Below are the code and all the weights of a small trained network. Each question names an input and a class and asks about switching units off, where a switched-off unit gives its printed mean instead of its output.

import numpy as np


def w(rows, s, z=0):
    codes = np.array(rows[::2]) - 128.0
    scale = np.full(codes.shape[1], s)
    scale[-1] = z or s
    return codes * scale


def f(y):
    return y / 2 * (1 + np.tanh(0.7978845608 * (y + 0.044715 * y**3)))


def log_softmax(a):
    a = a - a.max(-1, keepdims=True)
    return a - np.log(np.exp(a).sum(-1, keepdims=True))


def net(x, mask):
    res = np.array(x, float).reshape(1, 5) / 4 @ E
    y = f(res @ A[0][:, :-1].T + A[0][:, -1])
    res = res + np.where(mask, y, B[0][:, -1]) @ B[0][:, :-1]
    return log_softmax(res[-1] @ U[:, :-1].T + U[:, -1])


A, B = {}, {}
E = w([
[245,189,67,169,142,110,136,15,107],'x0',
[178,45,140,206,150,150,238,159,168],'x1',
[137,118,142,114,116,129,129,119,128],'x2',
[112,70,188,120,231,134,87,62,153],'x3',
[134,119,135,121,119,130,127,122,127],'x4',
],0.011)
A[0] = w([
[123,184,161,105,135,124,130,132,124,81],'neuron 1',
[205,208,138,128,142,114,143,131,132,76],'neuron 2',
[151,189,102,147,42,131,172,189,106,40],'neuron 3',
[146,171,99,136,44,116,161,164,141,37],'neuron 4',
[112,67,146,116,249,129,85,64,129,3],'neuron 5',
[138,108,96,174,57,135,142,161,125,81],'neuron 6',
[154,94,129,151,144,119,205,148,122,63],'neuron 7',
[88,106,135,115,122,121,156,184,135,142],'neuron 8',
[144,136,117,143,126,120,145,51,133,118],'neuron 9',
[125,107,171,125,219,116,163,93,139,7],'neuron 10',
[122,152,98,121,62,122,145,138,126,64],'neuron 11',
[219,179,69,177,133,127,148,14,119,122],'neuron 12',
[101,167,128,100,119,123,77,106,89,73],'neuron 13',
[116,106,110,145,119,150,157,114,127,87],'neuron 14',
[124,123,162,141,175,128,104,88,140,15],'neuron 15',
[167,88,123,175,148,143,216,142,128,70],'neuron 16',
[168,88,140,170,152,119,252,158,145,66],'neuron 17',
[106,204,118,94,79,123,5,105,135,81],'neuron 18',
[116,167,115,92,109,117,108,111,138,71],'neuron 19',
[136,150,108,113,67,135,176,151,131,47],'neuron 20',
[97,151,113,105,128,132,114,102,123,96],'neuron 21',
[106,126,135,111,125,113,117,168,141,85],'neuron 22',
[117,156,126,121,123,125,109,120,121,51],'neuron 23',
[32,73,165,125,101,135,115,217,127,124],'neuron 24',
],0.017,0.0041)
B[0] = w([
[135,125,106,151,116,116,130,122,111,147],'neuron 1',
[115,113,149,92,108,141,135,162,129,179],'neuron 2',
[126,130,190,135,235,142,125,113,132,203],'neuron 3',
[140,134,165,125,213,126,142,104,120,187],'neuron 4',
[133,136,160,147,254,121,141,132,109,196],'neuron 5',
[142,146,151,156,162,113,130,115,127,170],'neuron 6',
[116,138,95,158,87,106,100,90,145,171],'neuron 7',
[118,126,140,85,95,126,149,166,121,171],'neuron 8',
[105,112,156,91,113,155,140,141,124,171],'neuron 9',
[140,150,169,143,188,102,126,104,114,165],'neuron 10',
[136,104,148,139,204,111,108,142,148,168],'neuron 11',
[127,124,160,38,40,119,178,197,130,250],'neuron 12',
[151,137,93,159,99,143,107,91,129,190],'neuron 13',
[174,105,121,114,117,135,107,102,126,139],'neuron 14',
[125,130,161,141,198,132,114,135,176,156],'neuron 15',
[124,134,72,176,91,158,104,89,124,188],'neuron 16',
[127,125,45,184,83,126,77,104,124,202],'neuron 17',
[127,111,44,206,90,132,103,94,125,240],'neuron 18',
[113,150,107,159,99,115,108,118,131,167],'neuron 19',
[112,136,134,135,205,101,139,134,121,168],'neuron 20',
[119,125,114,140,110,115,110,95,131,158],'neuron 21',
[133,127,122,108,119,121,136,163,123,151],'neuron 22',
[132,150,149,132,103,153,103,97,139,147],'neuron 23',
[132,123,163,43,39,139,173,167,131,216],'neuron 24',
],0.025,0.026)
U = w([
[75,31,181,9,19,141,198,183,133,233],'0',
[104,58,57,200,47,135,64,22,138,6],'1',
[106,69,233,135,254,89,142,81,127,123],'2',
],0.0063,0.0015)

Each question gives the input, the list of numbers given to net, and the class t.
The units are the neurons (one row each of A and B). Each row of codes is followed by its name. A weight is (code - 128) times the scale printed after its matrix; where a second scale follows, it is the last column's (A, B and U).
mask holds one flag per neuron, in row order. A switched-off neuron (its flag False) gives its mean, the last column of its row in B, instead of its output. The means were averaged over made-up inputs and are rounded, as every weight is.
A unit's drop is (log p(t) with every unit on - log p(t) with that unit switched off) / (log p(t) with every unit on - log p(t) with every unit switched off).
The circuit of an input: a set's keep is (log p(t) with only the set's units on - log p(t) with every unit switched off) / (log p(t) with every unit on - log p(t) with every unit switched off). Starting from the 12 units with the biggest drops (on a tie, the unit counted first), units are removed one at a time, each time the one whose removal leaves the highest keep (on an exact tie, the one counted first), for as long as the keep stays at least 0.8.
circuit, biggest first: the units of the circuit, biggest drop first
most important unit: the unit with the biggest drop
k most important neurons: the k neurons with the biggest drops, biggest first
drop of u: that unit's drop, to one decimal
input [3,-6,-3,8,-8], class 2: circuit, biggest first -> neuron 5
input [-5,-4,5,-6,-2], class 2: 2 most important neurons -> neuron 12; neuron 3
input [-4,5,-6,-1,4], class 1: 3 most important neurons -> neuron 12; neuron 17; neuron 16
input [-6,-7,-3,-2,-3], class 1: 3 most important neurons -> neuron 18; neuron 12; neuron 13
input [-1,4,6,-5,8], class 2: 4 most important neurons -> neuron 18; neuron 3; neuron 4; neuron 20
input [-5,7,7,-7,1], class 1: 3 most important neurons -> neuron 17; neuron 16; neuron 7
input [-2,3,7,1,0], class 1: 2 most important neurons -> neuron 12; neuron 17
input [7,-6,3,7,6], class 0: 2 most important neurons -> neuron 12; neuron 3
input [4,4,-6,1,-3], class 0: 3 most important neurons -> neuron 12; neuron 18; neuron 13
input [-7,8,2,8,2], class 1: 4 most important neurons -> neuron 17; neuron 12; neuron 16; neuron 7
input [4,4,-1,-5,-3], class 2: 3 most important neurons -> neuron 3; neuron 24; neuron 18
input [5,4,3,4,-1], class 0: 2 most important neurons -> neuron 12; neuron 18
input [8,5,4,2,-5], class 0: drop of neuron 12 -> 3.8
input [8,6,1,-5,4], class 0: drop of neuron 12 -> 8.7
input [2,-3,-3,-7,-5], class 2: drop of neuron 21 -> 0.0
input [-3,6,-6,7,-3], class 2: most important unit -> neuron 5
